Below are the code and all the weights of a small trained network. Each question names an input and a class and asks about switching units off, where a switched-off unit gives its printed mean instead of its output.

import numpy as np


def w(rows, s, z=0):
    codes = np.array(rows[::2]) - 128.0
    scale = np.full(codes.shape[1], s)
    scale[-1] = z or s
    return codes * scale


def norm(h):
    return h / np.sqrt((h * h).mean(-1, keepdims=True) + 1e-5)


def f(y):
    return np.maximum(y, 0)


def log_softmax(a):
    a = a - a.max(-1, keepdims=True)
    return a - np.log(np.exp(a).sum(-1, keepdims=True))


def net(x, mask):
    res = np.array(x, float).reshape(1, 4) / 4 @ E
    u = 0
    for l in range(4):
        y = f(norm(res) @ A[l][:, :-1].T + A[l][:, -1])
        res = res + np.where(mask[u : u + 8], y, B[l][:, -1]) @ B[l][:, :-1]
        u += 8
    return log_softmax(norm(res)[-1] @ U[:, :-1].T + U[:, -1])


A, B = {}, {}
E = w([
[182,124,106,142,105,138,177,107,228,87,183,91],'x0',
[80,122,143,62,79,123,175,69,107,142,107,1],'x1',
[166,47,79,167,140,58,118,105,135,120,43,103],'x2',
[102,163,168,151,81,124,59,204,198,112,82,83],'x3',
],0.00077)
A[0] = w([
[73,109,142,111,188,139,126,97,48,124,37,139,120],'0.n1',
[68,153,161,80,87,185,93,166,65,187,92,165,111],'0.n2',
[81,141,194,145,114,156,96,194,144,173,51,95,105],'0.n3',
[64,192,159,61,64,140,113,141,116,89,138,179,103],'0.n4',
[181,194,114,166,92,131,70,142,206,104,95,58,153],'0.n5',
[144,250,170,96,127,111,147,177,140,171,141,151,111],'0.n6',
[84,153,137,100,151,70,118,136,64,115,111,169,1],'0.n7',
[158,89,71,135,181,158,210,15,52,102,195,178,105],'0.n8',
],0.0012,0.00096)
B[0] = w([
[173,161,126,166,75,80,124,113,182,158,155,88,209],'0.n1',
[193,113,143,151,142,100,151,124,188,165,204,65,220],'0.n2',
[85,145,41,101,133,72,166,177,99,82,158,124,203],'0.n3',
[139,53,154,200,134,145,162,120,115,107,84,114,193],'0.n4',
[83,86,154,122,130,86,165,130,104,100,175,177,220],'0.n5',
[148,42,144,114,187,157,143,143,122,90,86,109,190],'0.n6',
[198,205,155,161,125,104,125,161,125,191,148,74,150],'0.n7',
[41,146,124,101,78,84,156,248,159,93,101,151,246],'0.n8',
],0.0017,0.0014)
A[1] = w([
[121,125,50,77,160,118,202,94,29,242,116,197,115],'1.n1',
[198,68,76,177,167,72,56,69,134,105,34,138,49],'1.n2',
[173,139,85,96,184,156,177,20,69,100,144,188,3],'1.n3',
[157,126,161,131,176,169,71,114,157,128,120,172,95],'1.n4',
[98,191,136,97,161,196,123,146,104,148,158,144,109],'1.n5',
[80,134,176,138,220,133,10,127,3,244,56,139,36],'1.n6',
[147,172,139,92,122,182,164,108,204,93,180,143,44],'1.n7',
[187,125,72,205,125,166,102,175,198,115,201,187,228],'1.n8',
],0.0013,0.00041)
B[1] = w([
[112,111,114,110,103,99,105,202,199,66,160,110,212],'1.n1',
[101,109,182,163,145,196,180,139,121,172,99,125,203],'1.n2',
[44,91,102,84,92,134,111,250,119,118,138,133,154],'1.n3',
[109,120,113,98,103,148,104,78,140,145,123,117,156],'1.n4',
[131,65,126,180,146,145,142,124,125,160,69,109,174],'1.n5',
[218,168,121,163,78,82,157,131,143,157,210,98,197],'1.n6',
[163,104,158,170,101,99,150,132,125,172,94,131,176],'1.n7',
[141,176,112,79,122,112,130,67,100,132,113,100,248],'1.n8',
],0.0021,0.0016)
A[2] = w([
[194,131,115,171,203,145,73,134,136,154,137,252,97],'2.n1',
[88,125,162,133,108,102,16,174,83,178,124,75,110],'2.n2',
[108,111,157,67,115,107,160,32,139,177,148,35,152],'2.n3',
[128,90,69,135,120,78,118,141,133,144,38,84,148],'2.n4',
[101,189,167,96,135,246,140,137,83,121,179,156,75],'2.n5',
[136,163,181,124,133,192,124,146,152,174,174,99,46],'2.n6',
[97,178,183,155,122,124,20,170,188,63,57,137,164],'2.n7',
[85,131,157,50,101,158,135,64,94,152,106,88,2],'2.n8',
],0.0017,0.00041)
B[2] = w([
[98,184,92,91,80,172,77,68,68,92,81,2,232],'2.n1',
[180,161,106,152,114,155,170,146,168,142,188,216,216],'2.n2',
[157,172,106,126,141,145,55,106,121,115,121,200,251],'2.n3',
[124,121,176,142,192,205,107,137,96,142,169,160,240],'2.n4',
[104,64,171,173,164,146,116,113,132,153,46,109,192],'2.n5',
[111,85,141,168,182,106,131,95,107,148,97,149,187],'2.n6',
[86,74,61,45,130,97,184,127,63,124,153,145,217],'2.n7',
[138,157,100,137,151,144,80,111,81,58,79,165,172],'2.n8',
],0.0019,0.0015)
A[3] = w([
[115,19,214,192,183,206,132,113,124,166,85,151,104],'3.n1',
[97,109,86,131,94,101,128,226,74,136,131,87,253],'3.n2',
[82,177,232,137,130,210,177,118,143,173,157,81,146],'3.n3',
[117,156,78,164,168,157,98,167,133,70,136,205,177],'3.n4',
[227,121,144,147,92,98,187,51,253,96,184,118,23],'3.n5',
[128,81,66,133,135,95,130,156,117,96,108,82,157],'3.n6',
[31,107,125,85,92,80,124,207,158,98,136,121,75],'3.n7',
[129,194,86,77,126,196,25,42,78,80,108,105,80],'3.n8',
],0.0017,0.00048)
B[3] = w([
[111,85,148,225,173,202,200,80,118,218,38,38,227],'3.n1',
[186,132,173,75,155,143,166,96,243,133,185,149,253],'3.n2',
[179,69,62,172,153,103,111,109,130,147,63,155,194],'3.n3',
[36,97,170,57,64,115,114,48,146,54,111,34,184],'3.n4',
[186,220,165,159,155,76,35,211,34,236,183,173,202],'3.n5',
[49,180,209,103,132,207,154,115,125,141,128,167,195],'3.n6',
[75,28,89,43,197,138,177,178,74,59,175,239,226],'3.n7',
[101,187,43,142,5,91,26,68,211,15,57,60,225],'3.n8',
],0.0016,0.0018)
U = w([
[39,47,133,6,158,119,205,196,141,46,209,208,252],'0',
[94,202,54,117,21,130,18,29,126,22,58,48,167],'1',
[116,33,173,244,206,209,192,87,102,210,27,72,40],'2',
[253,230,155,182,119,36,88,178,98,216,236,156,32],'3',
],0.0042,0.00045)

Each question gives the input, the list of numbers given to net, and the class t.
The units are the neurons (one row each of A and B). Each row of codes is followed by its name. A weight is (code - 128) times the scale printed after its matrix; where a second scale follows, it is the last column's (A, B and U).
mask holds one flag per neuron, layer by layer. A switched-off neuron (its flag False) gives its mean, the last column of its row in B, instead of its output. The means were averaged over made-up inputs and are rounded, as every weight is.
A unit's drop is (log p(t) with every unit on - log p(t) with that unit switched off) / (log p(t) with every unit on - log p(t) with every unit switched off).
The circuit of an input: a set's keep is (log p(t) with only the set's units on - log p(t) with every unit switched off) / (log p(t) with every unit on - log p(t) with every unit switched off). Starting from the 12 units with the biggest drops (on a tie, the unit counted first), units are removed one at a time, each time the one whose removal leaves the highest keep (on an exact tie, the one counted first), for as long as the keep stays at least 0.8.
units of the circuit, in order: the units of the circuit, biggest drop first
most important unit: the unit with the biggest drop
top k neurons: the k neurons with the biggest drops, biggest first
k most important neurons of layer l: the k neurons of layer l with the biggest drops, biggest first
input [6,7,-8,8], class 0: units of the circuit, in order => 2.n1; 3.n7; 3.n8; 0.n5
input [3,0,-8,6], class 2: most important unit => 0.n8
input [-2,6,5,-3], class 1: top 2 neurons => 2.n3; 3.n8
input [6,-1,6,6], class 0: top 2 neurons => 0.n5; 2.n7
input [-8,-2,3,6], class 3: units of the circuit, in order => 1.n6; 2.n2
input [8,7,1,7], class 3: units of the circuit, in order => 3.n5; 2.n1; 3.n8
input [1,3,-5,-4], class 2: units of the circuit, in order => 2.n5; 3.n3
input [-8,-8,4,-7], class 1: units of the circuit, in order => 2.n1; 3.n4
input [6,1,-5,5], class 3: units of the circuit, in order => 3.n5; 1.n7
input [-6,7,-4,-5], class 1: units of the circuit, in order => 2.n8; 3.n8
input [-7,-1,2,7], class 0: 3 most important neurons of layer 3 => 3.n5; 3.n7; 3.n4
input [-6,8,1,-7], class 1: units of the circuit, in order => 2.n3; 3.n8
input [-5,-6,-7,4], class 2: top 2 neurons => 2.n5; 2.n6
input [6,2,1,5], class 3: units of the circuit, in order => 3.n5
input [7,-8,3,6], class 1: top 4 neurons => 2.n1; 0.n8; 1.n8; 0.n2
input [-6,5,2,-1], class 3: 2 most important neurons of layer 1 => 1.n6; 1.n8
input [-2,-2,3,3], class 0: 3 most important neurons of layer 2 => 2.n7; 2.n5; 2.n6
input [-5,-6,6,5], class 1: top 3 neurons => 2.n1; 0.n8; 1.n1
input [-6,1,-2,-5], class 3: units of the circuit, in order => 1.n6; 0.n7
input [-5,-1,-1,3], class 3: most important unit => 0.n8
input [6,6,-8,-3], class 2: top 3 neurons => 2.n5; 1.n8; 2.n1
input [2,-8,7,-4], class 1: top 2 neurons => 2.n1; 1.n8
input [-7,0,5,5], class 3: top 2 neurons => 1.n6; 0.n8
input [8,1,4,6], class 3: top 3 neurons => 3.n5; 0.n8; 1.n1
